Here is a tiny trained network, its code and every weight. The questions are about switching its units off for an input and a class, where a switched-off unit gives its printed mean instead of its output.

import numpy as np


def w(rows, s, z=0):
    codes = np.array(rows[::2]) - 128.0
    scale = np.full(codes.shape[1], s)
    scale[-1] = z or s
    return codes * scale


def norm(h):
    return h / np.sqrt((h * h).mean(-1, keepdims=True) + 1e-5)


def f(y):
    return y / 2 * (1 + np.tanh(0.7978845608 * (y + 0.044715 * y**3)))


def log_softmax(a):
    a = a - a.max(-1, keepdims=True)
    return a - np.log(np.exp(a).sum(-1, keepdims=True))


def net(x, mask):
    res = np.array(x, float).reshape(1, 5) / 4 @ E
    u = 0
    for l in range(2):
        y = f(norm(res) @ A[l][:, :-1].T + A[l][:, -1])
        res = res + np.where(mask[u : u + 8], y, B[l][:, -1]) @ B[l][:, :-1]
        u += 8
    return log_softmax(norm(res)[-1] @ U[:, :-1].T + U[:, -1])


A, B = {}, {}
E = w([
[146,199,170,74],'x0',
[102,137,142,37],'x1',
[179,207,50,135],'x2',
[22,136,125,142],'x3',
[118,212,1,136],'x4',
],0.0055)
A[0] = w([
[147,122,126,224,186],'0.n0',
[66,177,81,114,3],'0.n1',
[193,159,160,69,90],'0.n2',
[100,188,40,254,78],'0.n3',
[189,62,51,126,54],'0.n4',
[202,26,135,41,91],'0.n5',
[109,224,158,154,88],'0.n6',
[92,176,95,177,21],'0.n7',
],0.0081,0.0015)
B[0] = w([
[230,158,111,213,184],'0.n0',
[254,141,23,144,172],'0.n1',
[71,52,36,75,157],'0.n2',
[155,120,178,142,252],'0.n3',
[194,54,207,113,163],'0.n4',
[65,202,148,227,182],'0.n5',
[126,112,184,194,154],'0.n6',
[111,110,151,67,158],'0.n7',
],0.005,0.0045)
A[1] = w([
[69,253,50,122,214],'1.n0',
[60,121,104,81,143],'1.n1',
[187,224,139,8,253],'1.n2',
[113,159,44,162,130],'1.n3',
[102,179,37,125,128],'1.n4',
[176,106,237,2,104],'1.n5',
[230,75,119,181,152],'1.n6',
[149,191,79,123,109],'1.n7',
],0.0076,0.003)
B[1] = w([
[139,130,65,137,254],'1.n0',
[164,63,142,176,163],'1.n1',
[103,146,10,120,245],'1.n2',
[83,89,117,132,182],'1.n3',
[152,55,65,77,193],'1.n4',
[88,129,134,96,171],'1.n5',
[173,166,98,128,251],'1.n6',
[82,110,104,25,167],'1.n7',
],0.011,0.0041)
U = w([
[105,112,12,2,196],'0',
[242,111,150,196,155],'1',
[58,29,240,68,7],'2',
],0.0093,0.0016)

Each question gives the input, the list of numbers given to net, and the class t.
The units are the neurons (one row each of A and B). Each row of codes is followed by its name. A weight is (code - 128) times the scale printed after its matrix; where a second scale follows, it is the last column's (A, B and U).
mask holds one flag per neuron, layer by layer. A switched-off neuron (its flag False) gives its mean, the last column of its row in B, instead of its output. The means were averaged over made-up inputs and are rounded, as every weight is.
A unit's drop is (log p(t) with every unit on - log p(t) with that unit switched off) / (log p(t) with every unit on - log p(t) with every unit switched off).
The circuit of an input: a set's keep is (log p(t) with only the set's units on - log p(t) with every unit switched off) / (log p(t) with every unit on - log p(t) with every unit switched off). Starting from the 12 units with the biggest drops (on a tie, the unit counted first), units are removed one at a time, each time the one whose removal leaves the highest keep (on an exact tie, the one counted first), for as long as the keep stays at least 0.8.
units of the circuit, in order: the units of the circuit, biggest drop first
unit that matters most: the unit with the biggest drop
top k neurons: the k neurons with the biggest drops, biggest first
k most important neurons of layer l: the k neurons of layer l with the biggest drops, biggest first
drop when u is switched off: that unit's drop, to one decimal
input [-7,4,0,-2,3], class 1: unit that matters most	0.n4
input [-7,5,-2,-4,1], class 1: units of the circuit, in order	[0.n5 0.n4 1.n7]
input [-4,2,-2,6,0], class 2: units of the circuit, in order	[1.n2 1.n0]
input [-6,4,-7,-5,8], class 1: top 3 neurons	[0.n4 1.n2 1.n7]
input [-5,4,1,-3,-1], class 1: top 3 neurons	[0.n5 0.n4 1.n7]
input [-5,-6,-8,4,7], class 1: units of the circuit, in order	[0.n3 1.n2 1.n7]
input [-5,4,-2,7,-1], class 2: units of the circuit, in order	[1.n2 1.n0]
input [-2,-6,-2,1,7], class 1: units of the circuit, in order	[0.n3 1.n2]
input [-1,1,-3,-6,1], class 1: top 2 neurons	[0.n5 0.n4]
input [5,4,6,4,-8], class 2: 3 most important neurons of layer 0	[0.n1 0.n0 0.n6]
input [-1,0,8,1,-5], class 1: units of the circuit, in order	[0.n1 1.n4 1.n0]
input [-5,3,2,3,-2], class 2: top 3 neurons	[1.n6 1.n2 1.n0]
input [-1,8,1,2,-4], class 2: 2 most important neurons of layer 0	[0.n1 0.n5]
input [2,2,-1,-2,-3], class 2: top neuron	[0.n5]
input [-4,-2,0,3,-3], class 1: drop when 0.n0 is switched off	0.2
input [-7,-3,-6,1,2], class 1: drop when 0.n0 is switched off	0.2
input [-3,5,3,7,-7], class 2: drop when 1.n1 is switched off	0.0
input [-6,2,-6,1,0], class 2: drop when 1.n0 is switched off	0.1
